Below are the code and all the weights of a small trained network. Each question names an input and a class and asks about switching units off, where a switched-off unit gives its printed mean instead of its output.

import numpy as np


def w(rows, s, z=0):
    codes = np.array(rows[::2]) - 128.0
    scale = np.full(codes.shape[1], s)
    scale[-1] = z or s
    return codes * scale


def norm(h):
    return h / np.sqrt((h * h).mean(-1, keepdims=True) + 1e-5)


def f(y):
    return y / 2 * (1 + np.tanh(0.7978845608 * (y + 0.044715 * y**3)))


def log_softmax(a):
    a = a - a.max(-1, keepdims=True)
    return a - np.log(np.exp(a).sum(-1, keepdims=True))


def net(x, mask):
    res = np.array(x, float).reshape(1, 7) / 4 @ E
    u = 0
    for l in range(4):
        y = f(norm(res) @ A[l][:, :-1].T + A[l][:, -1])
        res = res + np.where(mask[u : u + 6], y, B[l][:, -1]) @ B[l][:, :-1]
        u += 6
    return log_softmax(norm(res)[-1] @ U[:, :-1].T + U[:, -1])


A, B = {}, {}
E = w([
[27,44,151,135,194,125,40,177,33,22,101],'x0',
[88,73,186,203,112,51,171,75,191,127,143],'x1',
[176,146,109,170,135,221,167,177,135,2,174],'x2',
[47,153,203,171,136,169,195,174,210,139,6],'x3',
[171,141,73,20,143,23,153,99,166,142,115],'x4',
[33,120,145,111,213,131,212,156,101,236,165],'x5',
[123,208,193,44,161,86,160,161,189,100,137],'x6',
],0.0041)
A[0] = w([
[96,139,218,144,176,155,160,131,73,74,88,37],'0.n1',
[160,195,76,209,51,99,173,67,209,162,80,66],'0.n2',
[137,199,153,115,104,126,175,127,178,191,159,15],'0.n3',
[145,131,159,253,66,151,116,155,155,104,56,137],'0.n4',
[76,37,131,141,122,138,172,117,55,151,159,5],'0.n5',
[92,116,77,67,125,71,45,156,91,215,92,39],'0.n6',
],0.0048,0.0029)
B[0] = w([
[2,171,155,145,77,178,88,179,158,127,91,167],'0.n1',
[161,35,185,124,35,207,203,93,183,155,98,251],'0.n2',
[169,195,147,99,135,126,204,77,103,207,185,182],'0.n3',
[112,63,203,111,116,219,123,83,108,64,90,250],'0.n4',
[28,70,33,175,147,113,164,182,171,164,146,163],'0.n5',
[56,170,78,87,126,154,123,28,20,97,41,194],'0.n6',
],0.0049,0.0022)
A[1] = w([
[132,84,171,170,70,140,120,165,194,149,70,26],'1.n1',
[201,191,104,146,189,254,110,217,114,104,168,48],'1.n2',
[82,185,171,62,152,86,182,117,167,144,124,61],'1.n3',
[37,116,143,187,159,154,142,121,82,158,141,49],'1.n4',
[86,130,102,60,159,77,29,86,61,186,95,16],'1.n5',
[94,142,170,78,211,65,188,154,194,107,98,5],'1.n6',
],0.0054,0.0029)
B[1] = w([
[153,109,177,216,96,185,183,114,192,23,108,184],'1.n1',
[107,129,1,10,92,199,194,215,66,59,179,252],'1.n2',
[89,177,157,125,113,67,167,150,126,129,64,253],'1.n3',
[121,82,103,108,213,186,23,120,159,128,165,248],'1.n4',
[109,114,95,103,140,108,85,67,55,132,12,251],'1.n5',
[149,154,156,206,199,66,229,213,112,133,22,216],'1.n6',
],0.0054,0.002)
A[2] = w([
[121,47,76,168,255,129,79,134,145,175,202,29],'2.n1',
[48,146,223,131,171,88,177,222,118,71,82,44],'2.n2',
[226,41,116,90,100,37,60,107,117,28,184,2],'2.n3',
[51,59,93,174,222,140,154,94,121,170,182,1],'2.n4',
[184,95,93,155,79,34,104,98,98,91,183,7],'2.n5',
[106,125,51,97,104,140,184,133,95,98,160,90],'2.n6',
],0.005,0.0035)
B[2] = w([
[84,58,131,195,114,78,159,144,133,215,196,172],'2.n1',
[114,189,112,155,192,97,121,167,167,36,114,255],'2.n2',
[195,205,78,254,38,69,48,102,197,147,157,196],'2.n3',
[153,61,100,182,92,104,131,204,94,202,147,175],'2.n4',
[186,176,103,187,142,95,78,136,139,89,103,133],'2.n5',
[179,126,122,117,104,115,137,202,109,115,113,175],'2.n6',
],0.0076,0.0023)
A[3] = w([
[162,227,158,116,150,91,166,125,170,224,186,59],'3.n1',
[75,2,118,191,142,108,111,163,82,184,198,21],'3.n2',
[130,158,146,146,223,32,184,172,137,95,85,2],'3.n3',
[203,173,103,198,96,56,19,108,134,118,187,17],'3.n4',
[147,211,157,85,96,155,160,93,161,62,49,153],'3.n5',
[74,63,156,171,155,109,103,145,131,172,174,56],'3.n6',
],0.0064,0.0044)
B[3] = w([
[159,159,177,46,115,57,126,102,126,178,192,179],'3.n1',
[104,57,96,179,201,95,97,197,179,234,255,204],'3.n2',
[81,238,82,189,165,69,183,187,250,114,44,188],'3.n3',
[136,179,61,212,52,58,120,136,203,89,22,188],'3.n4',
[125,67,128,162,164,105,125,122,101,179,174,252],'3.n5',
[161,110,105,169,131,149,130,167,74,160,190,161],'3.n6',
],0.0084,0.0049)
U = w([
[213,151,21,31,93,234,196,218,26,41,213,60],'0',
[66,101,93,49,185,62,38,35,2,185,18,138],'1',
[222,18,249,231,35,229,230,30,229,128,94,50],'2',
[67,25,55,230,205,94,58,216,115,241,230,176],'3',
[210,201,221,34,103,48,226,58,154,239,197,110],'4',
[61,223,161,185,233,37,214,206,227,96,38,255],'5',
[51,100,207,214,180,227,43,208,128,21,129,35],'6',
[230,187,30,233,20,43,78,87,189,73,40,162],'7',
],0.0095,0.0019)

Each question gives the input, the list of numbers given to net, and the class t.
The units are the neurons (one row each of A and B). Each row of codes is followed by its name. A weight is (code - 128) times the scale printed after its matrix; where a second scale follows, it is the last column's (A, B and U).
mask holds one flag per neuron, layer by layer. A switched-off neuron (its flag False) gives its mean, the last column of its row in B, instead of its output. The means were averaged over made-up inputs and are rounded, as every weight is.
A unit's drop is (log p(t) with every unit on - log p(t) with that unit switched off) / (log p(t) with every unit on - log p(t) with every unit switched off).
The circuit of an input: a set's keep is (log p(t) with only the set's units on - log p(t) with every unit switched off) / (log p(t) with every unit on - log p(t) with every unit switched off). Starting from the 12 units with the biggest drops (on a tie, the unit counted first), units are removed one at a time, each time the one whose removal leaves the highest keep (on an exact tie, the one counted first), for as long as the keep stays at least 0.8.
units of the circuit, in order: the units of the circuit, biggest drop first
top k neurons: the k neurons with the biggest drops, biggest first
k most important neurons of layer l: the k neurons of layer l with the biggest drops, biggest first
drop when u is switched off: that unit's drop, to one decimal
input [-2,-4,5,-2,-4,-7,-1], class 0: units of the circuit, in order : (1.n2)
input [-8,1,-3,4,-4,4,-3], class 2: top 3 neurons : (0.n2 1.n1 0.n4)
input [-1,-6,-7,-3,-3,-6,6], class 1: units of the circuit, in order : (0.n6 1.n5)
input [-6,-7,-4,-3,-1,0,-5], class 1: units of the circuit, in order : (0.n6 1.n5 2.n3)
input [-6,2,-2,6,3,-1,5], class 4: top 2 neurons : (0.n2 0.n3)
input [0,-4,2,-6,-1,-2,1], class 7: 2 most important neurons of layer 1 : (1.n6 1.n3)
input [-4,4,-5,-2,2,-6,4], class 4: top 3 neurons : (0.n2 3.n1 0.n3)
input [-4,-3,-7,2,3,-5,1], class 4: top 3 neurons : (0.n2 0.n3 0.n4)
input [-4,4,-2,-7,3,-1,5], class 7: top 3 neurons : (3.n4 2.n3 2.n5)
input [-8,7,4,0,-4,4,6], class 4: top 2 neurons : (3.n1 0.n3)
input [6,1,-3,-5,7,-3,3], class 7: top 3 neurons : (2.n3 3.n4 0.n1)
input [-4,-4,7,7,2,3,-7], class 2: top 2 neurons : (0.n2 0.n4)
input [-7,0,1,5,-1,-5,8], class 4: top 2 neurons : (0.n3 3.n1)
input [7,2,-1,7,3,-6,-1], class 6: top neuron : (0.n4)
input [7,-1,-2,5,5,-7,-2], class 1: 2 most important neurons of layer 0 : (0.n2 0.n6)
input [-5,6,3,-1,4,4,-5], class 4: top 3 neurons : (0.n3 0.n4 3.n1)
input [-6,7,7,2,8,4,5], class 4: 3 most important neurons of layer 3 : (3.n1 3.n4 3.n5)
input [-5,8,-2,0,-6,4,8], class 4: top 4 neurons : (0.n3 3.n1 0.n2 3.n4)
input [7,7,6,-7,8,2,-1], class 7: drop when 2.n3 is switched off : 0.9
input [0,8,7,6,-3,-1,1], class 2: units of the circuit, in order : (0.n4)
input [-2,-6,0,-5,0,6,5], class 0: drop when 2.n6 is switched off : 0.2
input [7,-3,-3,-5,7,-6,-8], class 7: drop when 3.n3 is switched off : 0.0
